Below is a small trained network, with its code and all its weights. Each question gives an input and a class and asks what happens when units are switched off, that is, made to give their printed mean instead of their output.

import numpy as np


def w(rows, s, z=0):
    codes = np.array(rows[::2]) - 128.0
    scale = np.full(codes.shape[1], s)
    scale[-1] = z or s
    return codes * scale


def f(y):
    return y / 2 * (1 + np.tanh(0.7978845608 * (y + 0.044715 * y**3)))


def log_softmax(a):
    a = a - a.max(-1, keepdims=True)
    return a - np.log(np.exp(a).sum(-1, keepdims=True))


def net(x, mask):
    res = np.array(x, float).reshape(1, 6) / 4 @ E
    y = f(res @ A[0][:, :-1].T + A[0][:, -1])
    res = res + np.where(mask, y, B[0][:, -1]) @ B[0][:, :-1]
    return log_softmax(res[-1] @ U[:, :-1].T + U[:, -1])


A, B = {}, {}
E = w([
[129,119,125,141,134,126,130],'x0',
[191,20,114,32,93,58,94],'x1',
[127,119,127,137,133,129,134],'x2',
[142,112,113,162,146,127,125],'x3',
[203,140,46,155,8,149,200],'x4',
[2,72,59,136,77,178,75],'x5',
],0.0097)
A[0] = w([
[67,105,178,134,163,143,68,230],'N0',
[158,147,24,160,56,143,185,204],'N1',
[74,107,205,107,207,108,74,253],'N2',
[76,217,170,191,138,226,167,253],'N3',
[69,57,82,100,90,212,43,198],'N4',
[193,2,125,51,97,41,68,209],'N5',
[139,186,192,168,231,81,194,221],'N6',
[210,166,116,162,106,169,249,224],'N7',
[158,84,91,120,34,136,107,142],'N8',
[190,167,180,104,187,66,133,243],'N9',
],0.0089,0.007)
B[0] = w([
[118,130,108,181,170,125,38,206],'N0',
[81,139,115,107,58,148,172,226],'N1',
[172,107,86,166,207,93,26,229],'N2',
[143,152,110,180,120,232,50,243],'N3',
[49,51,66,162,156,97,133,233],'N4',
[149,60,100,44,122,2,130,253],'N5',
[170,193,142,117,140,165,93,213],'N6',
[150,182,177,111,40,155,164,226],'N7',
[106,90,89,101,100,134,165,189],'N8',
[220,140,150,88,146,109,104,205],'N9',
],0.0099,0.015)
U = w([
[218,181,134,117,187,165,82,67],'0',
[40,138,94,181,198,165,80,192],'1',
[201,134,155,36,206,46,117,90],'2',
[65,79,86,103,184,53,93,2],'3',
[154,214,218,111,64,176,183,241],'4',
[2,138,81,154,68,207,146,140],'5',
[210,133,133,30,84,67,219,168],'6',
[35,80,65,60,114,98,228,77],'7',
],0.0071,0.0013)

Each question gives the input, the list of numbers given to net, and the class t.
The units are the neurons (one row each of A and B). Each row of codes is followed by its name. A weight is (code - 128) times the scale printed after its matrix; where a second scale follows, it is the last column's (A, B and U).
mask holds one flag per neuron, in row order. A switched-off neuron (its flag False) gives its mean, the last column of its row in B, instead of its output. The means were averaged over made-up inputs and are rounded, as every weight is.
A unit's drop is (log p(t) with every unit on - log p(t) with that unit switched off) / (log p(t) with every unit on - log p(t) with every unit switched off).
The circuit of an input: a set's keep is (log p(t) with only the set's units on - log p(t) with every unit switched off) / (log p(t) with every unit on - log p(t) with every unit switched off). Starting from all 10 units, units are removed one at a time, each time the one whose removal leaves the highest keep (on an exact tie, the one counted first), for as long as the keep stays at least 0.8.
units of the circuit, in order: the units of the circuit, biggest drop first
unit that matters most: the unit with the biggest drop
k most important neurons: the k neurons with the biggest drops, biggest first
drop of u: that unit's drop, to one decimal
input [-5,-6,-2,5,3,-8], class 4: unit that matters most : N7
input [3,3,2,-2,1,8], class 7: units of the circuit, in order : (N2, N3)
input [8,-2,3,1,5,-1], class 4: units of the circuit, in order : (N4, N7)
input [0,1,2,-4,1,-3], class 6: units of the circuit, in order : (N2, N0)
input [2,1,-8,6,2,5], class 7: units of the circuit, in order : (N3, N2)
input [-8,0,-5,8,5,-6], class 4: units of the circuit, in order : (N5, N7)
input [-3,4,6,-5,4,1], class 7: 3 most important neurons : (N9, N6, N8)
input [-1,-5,5,-3,-6,-1], class 0: units of the circuit, in order : (N4, N6)
input [-3,-1,7,-8,-7,-8], class 0: 2 most important neurons : (N5, N6)
input [3,-6,0,-4,-3,-1], class 0: 2 most important neurons : (N4, N6)
input [4,0,-1,1,-8,-3], class 0: 2 most important neurons : (N5, N6)
input [-4,-7,6,-2,-4,-1], class 0: 2 most important neurons : (N4, N6)
input [-8,-8,8,-1,-5,0], class 0: 2 most important neurons : (N4, N6)
input [-8,-2,8,-2,2,-7], class 4: 2 most important neurons : (N7, N2)
input [-5,-3,6,-6,6,-1], class 4: 2 most important neurons : (N4, N7)
input [4,8,6,3,2,-6], class 6: unit that matters most : N2
input [4,1,4,-5,3,7], class 7: drop of N3 : 0.4
input [-7,0,3,-6,-3,3], class 1: drop of N5 : 1.4
input [-2,-7,4,0,1,-3], class 4: drop of N7 : 0.3
input [-8,2,-3,-7,7,5], class 7: unit that matters most : N3
